Below is a small trained network, with its code and all its weights. Each question gives an input and a class and asks what happens when units are switched off, that is, made to give their printed mean instead of their output.

import numpy as np


def w(rows, s, z=0):
    codes = np.array(rows[::2]) - 128.0
    scale = np.full(codes.shape[1], s)
    scale[-1] = z or s
    return codes * scale


def f(y):
    return y / 2 * (1 + np.tanh(0.7978845608 * (y + 0.044715 * y**3)))


def log_softmax(a):
    a = a - a.max(-1, keepdims=True)
    return a - np.log(np.exp(a).sum(-1, keepdims=True))


def net(x, mask):
    res = np.array(x, float).reshape(1, 3) / 4 @ E
    y = f(res @ A[0][:, :-1].T + A[0][:, -1])
    res = res + np.where(mask, y, B[0][:, -1]) @ B[0][:, :-1]
    return log_softmax(res[-1] @ U[:, :-1].T + U[:, -1])


A, B = {}, {}
E = w([
[45,30,165,38],'x0',
[73,254,155,125],'x1',
[8,155,67,249],'x2',
],0.0088)
A[0] = w([
[115,139,104,85,10],'N0',
[133,160,104,200,252],'N1',
[102,105,167,64,235],'N2',
[230,237,128,150,210],'N3',
[91,84,178,41,254],'N4',
[73,7,99,184,219],'N5',
[151,112,57,200,232],'N6',
[131,117,189,169,124],'N7',
[119,208,124,127,133],'N8',
],0.013,0.0047)
B[0] = w([
[145,128,96,147,122],'N0',
[120,109,232,144,211],'N1',
[81,207,55,120,192],'N2',
[252,185,129,174,250],'N3',
[113,128,40,17,219],'N4',
[61,37,44,137,200],'N5',
[157,41,130,181,204],'N6',
[122,140,116,151,128],'N7',
[114,161,183,111,178],'N8',
],0.019,0.014)
U = w([
[248,118,152,212,78],'0',
[123,165,197,140,4],'1',
[146,28,119,200,160],'2',
[129,163,53,70,244],'3',
],0.012,0.0029)

Each question gives the input, the list of numbers given to net, and the class t.
The units are the neurons (one row each of A and B). Each row of codes is followed by its name. A weight is (code - 128) times the scale printed after its matrix; where a second scale follows, it is the last column's (A, B and U).
mask holds one flag per neuron, in row order. A switched-off neuron (its flag False) gives its mean, the last column of its row in B, instead of its output. The means were averaged over made-up inputs and are rounded, as every weight is.
A unit's drop is (log p(t) with every unit on - log p(t) with that unit switched off) / (log p(t) with every unit on - log p(t) with every unit switched off).
The circuit of an input: a set's keep is (log p(t) with only the set's units on - log p(t) with every unit switched off) / (log p(t) with every unit on - log p(t) with every unit switched off). Starting from all 9 units, units are removed one at a time, each time the one whose removal leaves the highest keep (on an exact tie, the one counted first), for as long as the keep stays at least 0.8.
circuit, biggest first: the units of the circuit, biggest drop first
top k neurons: the k neurons with the biggest drops, biggest first
drop when u is switched off: that unit's drop, to one decimal
input [1,4,1], class 1: top 2 neurons : N4, N5
input [2,6,6], class 1: top neuron : N3
input [-1,5,-2], class 0: top 2 neurons : N3, N4
input [8,-5,7], class 3: top 4 neurons : N4, N1, N2, N6
input [-5,-6,2], class 2: top 2 neurons : N5, N6
input [-1,3,4], class 0: top 4 neurons : N4, N5, N2, N6
input [0,5,8], class 2: top 2 neurons : N3, N6
input [2,-8,-1], class 3: top 2 neurons : N4, N1
input [-5,-3,5], class 2: top 2 neurons : N5, N6
input [-3,-3,5], class 2: drop when N3 is switched off : 0.0
input [3,3,5], class 2: drop when N4 is switched off : 0.4
input [-2,-2,2], class 2: drop when N3 is switched off : 1.0
input [3,6,4], class 1: drop when N5 is switched off : 0.1
input [-3,7,1], class 0: circuit, biggest first : N3
